Below are the code and all the weights of a small trained network. Each question names an input and a class and asks about switching units off, where a switched-off unit gives its printed mean instead of its output.

import numpy as np


def w(rows, s, z=0):
    codes = np.array(rows[::2]) - 128.0
    scale = np.full(codes.shape[1], s)
    scale[-1] = z or s
    return codes * scale


def norm(h):
    return h / np.sqrt((h * h).mean(-1, keepdims=True) + 1e-5)


def f(y):
    return y / 2 * (1 + np.tanh(0.7978845608 * (y + 0.044715 * y**3)))


def log_softmax(a):
    a = a - a.max(-1, keepdims=True)
    return a - np.log(np.exp(a).sum(-1, keepdims=True))


def net(x, mask):
    res = np.array(x, float).reshape(1, 8) / 4 @ E
    u = 0
    for l in range(4):
        y = f(norm(res) @ A[l][:, :-1].T + A[l][:, -1])
        res = res + np.where(mask[u : u + 3], y, B[l][:, -1]) @ B[l][:, :-1]
        u += 3
    return log_softmax(norm(res)[-1] @ U[:, :-1].T + U[:, -1])


A, B = {}, {}
E = w([
[125,136,133,121,140,129,120,113,107],'x0',
[130,134,130,124,138,128,121,116,111],'x1',
[59,157,225,125,216,102,201,213,119],'x2',
[134,129,130,127,133,127,124,126,122],'x3',
[98,116,148,115,78,49,44,77,174],'x4',
[132,1,91,60,226,139,102,119,189],'x5',
[129,133,132,125,138,128,123,117,117],'x6',
[123,133,130,123,134,128,123,119,116],'x7',
],0.0063)
A[0] = w([
[128,178,124,204,85,236,125,107,185,1],'L0N1',
[82,152,171,254,186,81,95,146,122,108],'L0N2',
[124,11,62,174,167,171,155,54,115,16],'L0N3',
],0.0052,0.0013)
B[0] = w([
[182,133,136,75,148,109,154,104,91,175],'L0N1',
[69,163,5,152,34,80,139,170,135,216],'L0N2',
[95,111,71,136,133,144,95,127,112,253],'L0N3',
],0.011,0.0024)
A[1] = w([
[172,88,136,183,77,255,160,78,42,9],'L1N1',
[153,190,77,144,80,161,123,133,127,143],'L1N2',
[116,124,179,154,204,52,138,211,85,215],'L1N3',
],0.0052,0.0015)
B[1] = w([
[183,120,142,65,128,75,254,143,125,226],'L1N1',
[127,115,171,225,206,124,178,125,121,216],'L1N2',
[114,193,149,164,153,141,124,130,147,255],'L1N3',
],0.011,0.0027)
A[2] = w([
[94,179,149,27,254,114,91,183,217,46],'L2N1',
[168,147,190,167,68,75,139,41,140,5],'L2N2',
[111,154,119,193,191,244,124,155,135,125],'L2N3',
],0.0068,0.0026)
B[2] = w([
[176,54,143,147,199,93,168,74,156,252],'L2N1',
[74,4,116,177,106,160,139,145,61,168],'L2N2',
[56,96,152,95,51,237,140,134,111,227],'L2N3',
],0.013,0.004)
A[3] = w([
[162,162,149,158,134,2,150,123,109,236],'L3N1',
[125,119,138,80,166,84,47,79,212,67],'L3N2',
[183,119,91,76,174,187,99,143,160,4],'L3N3',
],0.01,0.0018)
B[3] = w([
[197,118,175,27,156,91,87,9,247,253],'L3N1',
[252,217,165,206,108,90,131,202,82,225],'L3N2',
[9,209,57,2,68,158,95,154,90,206],'L3N3',
],0.008,0.0049)
U = w([
[240,96,164,106,170,65,188,82,148,254],'0',
[86,128,38,9,101,185,105,171,66,119],'1',
[91,23,137,188,55,138,87,88,58,82],'2',
[227,164,86,128,95,83,4,198,86,53],'3',
[68,200,177,159,89,175,175,210,85,115],'4',
[71,32,161,81,209,194,161,138,170,49],'5',
[45,186,186,126,82,47,50,100,213,101],'6',
],0.017,0.0046)

Each question gives the input, the list of numbers given to net, and the class t.
The units are the neurons (one row each of A and B). Each row of codes is followed by its name. A weight is (code - 128) times the scale printed after its matrix; where a second scale follows, it is the last column's (A, B and U).
mask holds one flag per neuron, layer by layer. A switched-off neuron (its flag False) gives its mean, the last column of its row in B, instead of its output. The means were averaged over made-up inputs and are rounded, as every weight is.
A unit's drop is (log p(t) with every unit on - log p(t) with that unit switched off) / (log p(t) with every unit on - log p(t) with every unit switched off).
The circuit of an input: a set's keep is (log p(t) with only the set's units on - log p(t) with every unit switched off) / (log p(t) with every unit on - log p(t) with every unit switched off). Starting from all 12 units, units are removed one at a time, each time the one whose removal leaves the highest keep (on an exact tie, the one counted first), for as long as the keep stays at least 0.8.
units of the circuit, in order: the units of the circuit, biggest drop first
most important unit: the unit with the biggest drop
k most important neurons: the k neurons with the biggest drops, biggest first
k most important neurons of layer l: the k neurons of layer l with the biggest drops, biggest first
drop when u is switched off: that unit's drop, to one decimal
input [-6,5,-5,-2,1,0,-5,1], class 2: units of the circuit, in order -> L3N1
input [-4,-8,0,-3,-1,4,-2,-6], class 1: units of the circuit, in order -> L3N3; L1N2
input [5,5,0,-8,3,4,-5,-6], class 3: 2 most important neurons -> L3N2; L1N1
input [-6,6,2,-8,1,-3,-2,-2], class 6: 2 most important neurons -> L0N2; L2N3
input [-3,-5,7,-6,1,7,8,5], class 0: 2 most important neurons of layer 2 -> L2N1; L2N2
input [4,7,0,4,-5,5,-1,-8], class 1: 2 most important neurons -> L3N3; L0N3
input [6,0,-4,-1,0,-5,2,8], class 0: 2 most important neurons -> L1N1; L2N3
input [-3,-5,-2,-1,2,4,3,-8], class 3: 2 most important neurons -> L3N2; L2N3
input [4,2,0,4,-5,5,0,-6], class 1: 2 most important neurons -> L3N3; L0N3
input [5,1,-4,1,1,6,5,-5], class 3: 4 most important neurons -> L3N2; L2N3; L2N2; L1N2
input [6,-4,-8,-7,8,2,4,6], class 3: 2 most important neurons -> L3N2; L2N3
input [5,-5,2,-8,5,1,-7,-1], class 0: 2 most important neurons -> L2N3; L3N1
input [7,0,-5,0,-1,-3,-5,4], class 0: 2 most important neurons -> L1N1; L2N3
input [7,8,-7,-7,-8,-8,-6,1], class 0: most important unit -> L1N1
input [-8,-2,-8,6,0,-2,-3,0], class 0: 2 most important neurons of layer 0 -> L0N1; L0N2
input [6,7,-4,7,1,-8,0,7], class 2: 2 most important neurons -> L2N2; L2N1
input [-6,7,-2,-2,-3,-4,-7,-8], class 0: drop when L3N2 is switched off -> 0.0
input [-6,-7,7,1,2,-8,-8,-2], class 6: drop when L2N3 is switched off -> 0.3
input [2,6,0,-8,7,-5,3,5], class 2: drop when L2N2 is switched off -> 1.4
input [-1,-6,-8,-2,-2,4,5,-3], class 1: units of the circuit, in order -> L3N3
input [5,-6,-6,6,2,-2,-1,-7], class 2: 2 most important neurons of layer 2 -> L2N2; L2N1
